Here is a tiny trained network, its code and every weight. The questions are about switching its units off for an input and a target symbol, where a switched-off unit gives its printed mean instead of its output.

import numpy as np


def w(rows, s, z=0):
    codes = np.array(rows[::2]) - 128.0
    scale = np.full(codes.shape[1], s)
    scale[-1] = z or s
    return codes * scale


def norm(h):
    return h / np.sqrt((h * h).mean(-1, keepdims=True) + 1e-5)


def f(y):
    return np.maximum(y, 0)


def softmax(a):
    e = np.exp(a - a.max(-1, keepdims=True))
    return e / e.sum(-1, keepdims=True)


def log_softmax(a):
    a = a - a.max(-1, keepdims=True)
    return a - np.log(np.exp(a).sum(-1, keepdims=True))


def net(x, mask):
    ids = ['Θβδελμξφψ'.index(c) for c in x.split()]
    T = len(ids)
    res = E[ids] + P[:T]
    u = 0
    for l in range(2):
        r = norm(res)
        for j in range(2):
            rows = slice(2 * j, 2 * j + 2)
            q, k, v = (r @ M[l][rows].T for M in (Q, K, V))
            z = softmax(np.where(np.tri(T) > 0, q @ k.T / 2**0.5, -1e9)) @ v
            o = O[l][rows]
            res = res + np.where(mask[u + j], z, o[:, -1]) @ o[:, :-1]
        u += 2
        y = f(norm(res) @ A[l][:, :-1].T + A[l][:, -1])
        res = res + np.where(mask[u : u + 4], y, B[l][:, -1]) @ B[l][:, :-1]
        u += 4
    return log_softmax(norm(res)[-1] @ U[:, :-1].T + U[:, -1])


Q, K, V, O, A, B = {}, {}, {}, {}, {}, {}
E = w([
[241,112,202,170,111,115,165,180],'Θ',
[196,105,178,131,139,117,112,231],'β',
[158,188,132,102,104,126,177,70],'δ',
[148,46,170,145,123,77,104,161],'ε',
[109,130,163,110,191,49,177,85],'λ',
[66,118,149,154,53,112,177,148],'μ',
[176,60,110,121,146,170,89,1],'ξ',
[147,14,185,142,175,93,128,193],'φ',
[107,71,151,174,157,136,72,135],'ψ',
],0.0053)
P = w([
[8,5,168,69,159,201,66,200],'0',
[102,20,138,218,117,108,12,180],'1',
[113,32,134,221,123,96,43,158],'2',
[131,45,127,217,114,79,53,140],'3',
[141,65,127,205,102,72,43,132],'4',
[151,70,138,197,89,61,54,113],'5',
[157,85,148,180,69,61,57,83],'6',
[167,123,150,185,65,56,56,69],'7',
[168,130,162,191,51,61,59,37],'8',
[174,137,154,214,46,55,64,31],'9',
],0.002)
Q[0] = w([
[197,215,224,129,3,28,167,2],'L0H0',
[88,216,66,110,147,104,112,51],'L0H0',
[191,221,24,17,199,168,208,59],'L0H1',
[137,26,237,204,72,78,68,117],'L0H1',
],0.0049)
K[0] = w([
[71,116,204,3,147,238,155,164],'L0H0',
[31,122,182,106,184,151,94,138],'L0H0',
[93,30,132,109,222,165,66,230],'L0H1',
[176,222,172,143,114,148,198,28],'L0H1',
],0.0051)
V[0] = w([
[25,97,147,253,114,120,97,21],'L0H0',
[130,75,95,81,229,149,33,131],'L0H0',
[11,103,89,206,25,219,148,185],'L0H1',
[105,161,172,24,160,162,64,146],'L0H1',
],0.0028)
O[0] = w([
[204,149,166,104,170,202,200,129,250],'L0H0',
[84,128,25,53,179,77,142,219,226],'L0H0',
[2,67,145,44,17,193,35,188,103],'L0H1',
[191,23,6,72,151,101,129,71,21],'L0H1',
],0.0033,0.0018)
A[0] = w([
[106,88,138,89,218,173,109,128,253],'L0N0',
[125,169,125,152,130,97,177,201,197],'L0N1',
[180,155,123,132,91,141,211,71,110],'L0N2',
[1,160,163,125,133,104,209,145,92],'L0N3',
],0.0036,0.0013)
B[0] = w([
[178,127,152,209,96,21,18,183,250],'L0N0',
[56,58,199,38,119,110,21,41,223],'L0N1',
[149,191,177,177,157,197,61,193,194],'L0N2',
[134,177,247,192,213,96,2,75,182],'L0N3',
],0.003,0.0021)
Q[1] = w([
[170,56,220,229,148,28,3,63],'L1H0',
[37,58,50,71,105,138,190,193],'L1H0',
[175,114,244,184,140,36,70,114],'L1H1',
[243,104,251,234,189,43,43,96],'L1H1',
],0.005)
K[1] = w([
[170,254,74,91,56,131,139,66],'L1H0',
[136,65,174,195,117,115,135,112],'L1H0',
[126,226,175,92,98,157,149,54],'L1H1',
[189,229,146,122,87,147,141,56],'L1H1',
],0.0057)
V[1] = w([
[55,73,107,139,12,3,117,26],'L1H0',
[76,103,74,26,141,85,156,228],'L1H0',
[31,173,131,91,185,44,70,77],'L1H1',
[43,217,192,208,109,116,230,175],'L1H1',
],0.0046)
O[1] = w([
[148,95,54,109,31,54,118,36,161],'L1H0',
[66,209,140,205,141,92,206,80,4],'L1H0',
[63,201,166,3,193,85,77,75,159],'L1H1',
[56,96,208,200,128,50,101,148,39],'L1H1',
],0.0051,0.0025)
A[1] = w([
[26,70,150,185,197,96,241,178,5],'L1N0',
[193,65,143,253,46,190,199,149,25],'L1N1',
[207,51,127,140,153,89,110,152,154],'L1N2',
[109,247,160,155,151,215,159,84,204],'L1N3',
],0.0041,0.0019)
B[1] = w([
[159,145,229,203,120,255,228,35,144],'L1N0',
[205,117,80,205,173,32,95,135,188],'L1N1',
[69,200,114,93,115,162,182,86,254],'L1N2',
[157,137,216,179,141,192,176,125,150],'L1N3',
],0.0048,0.0046)
U = w([
[221,90,116,234,100,93,123,169,129],'Θ',
[107,204,120,105,152,148,163,212,159],'β',
[137,150,161,94,139,161,105,139,5],'δ',
[116,145,57,125,68,56,202,62,132],'ε',
[136,177,156,55,215,43,104,64,87],'λ',
[51,67,206,92,2,158,42,151,101],'μ',
[197,54,57,39,104,226,139,111,208],'ξ',
[105,137,166,159,162,222,223,108,181],'φ',
[64,133,89,146,200,215,40,189,81],'ψ',
],0.0057,0.0025)

Each question gives the input, a string of symbols that net reads in full, and the target symbol t.
The units are the heads (2 rows each of Q, K, V and O) and the neurons (one row each of A and B). Each row of codes is followed by its name. A weight is (code - 128) times the scale printed after its matrix; where a second scale follows, it is the last column's (O, A, B and U).
mask holds one flag per unit, layer by layer, with each layer's heads first. A switched-off unit (its flag False) gives its mean, the last column of its rows in O or B, instead of its output. The means were averaged over made-up inputs and are rounded, as every weight is.
A unit's drop is (log p(t) with every unit on - log p(t) with that unit switched off) / (log p(t) with every unit on - log p(t) with every unit switched off).
The circuit of an input: a set's keep is (log p(t) with only the set's units on - log p(t) with every unit switched off) / (log p(t) with every unit on - log p(t) with every unit switched off). Starting from all 12 units, units are removed one at a time, each time the one whose removal leaves the highest keep (on an exact tie, the one counted first), for as long as the keep stays at least 0.8.
circuit, biggest first: the units of the circuit, biggest drop first
top k neurons: the k neurons with the biggest drops, biggest first
top k neurons in layer l: the k neurons of layer l with the biggest drops, biggest first
input ψ φ ε δ φ φ, target φ: top neuron : (L0N2)
input δ Θ β μ β β ξ β δ, target ξ: circuit, biggest first : (L0H0 L1H0)
input β ξ φ φ ψ β ξ ψ δ Θ, target λ: circuit, biggest first : (L0H0 L1H1)
input ψ ε μ Θ μ ε β, target μ: top 2 neurons in layer 0 : (L0N3 L0N1)
input φ ψ δ ξ φ Θ ε μ μ, target λ: top 2 neurons : (L0N3 L0N0)
input Θ φ μ ε β λ μ δ, target μ: top 2 neurons : (L0N2 L1N1)
input ψ ψ ψ μ δ λ, target φ: circuit, biggest first : (L1H0 L0H0 L0N2 L1N0)
input ψ δ ψ λ, target φ: circuit, biggest first : (L1H0 L0H0 L1N0)
input Θ Θ λ ψ φ, target λ: circuit, biggest first : (L0H1 L1N2 L0N1)
input δ μ μ ψ Θ ψ β φ ε, target ξ: circuit, biggest first : (L0H1 L1H1)
input δ ε Θ λ ψ φ ψ ψ β λ, target ξ: top 2 neurons : (L0N2 L0N1)
input β ψ ψ δ ψ ξ β, target ε: circuit, biggest first : (L0H0 L1H0 L0H1)
input Θ ε μ ε ε, target μ: top 2 neurons : (L0N3 L1N1)
input Θ μ μ β β ψ δ, target μ: circuit, biggest first : (L0H0 L1H1 L0N2 L1H0)
input δ ε φ φ λ λ φ ξ ε δ, target ξ: circuit, biggest first : (L1H0)
input μ ε δ β λ, target Θ: circuit, biggest first : (L1H1 L0H0)
input ψ μ ε ψ δ μ ψ λ β ε, target φ: top 2 neurons in layer 0 : (L0N2 L0N0)
input ψ ψ ε ξ ξ Θ δ, target φ: top 2 neurons : (L1N3 L0N2)
input ψ δ ψ β, target φ: top 2 neurons in layer 0 : (L0N3 L0N0)
input ψ β φ, target φ: top neuron in layer 1 : (L1N0)
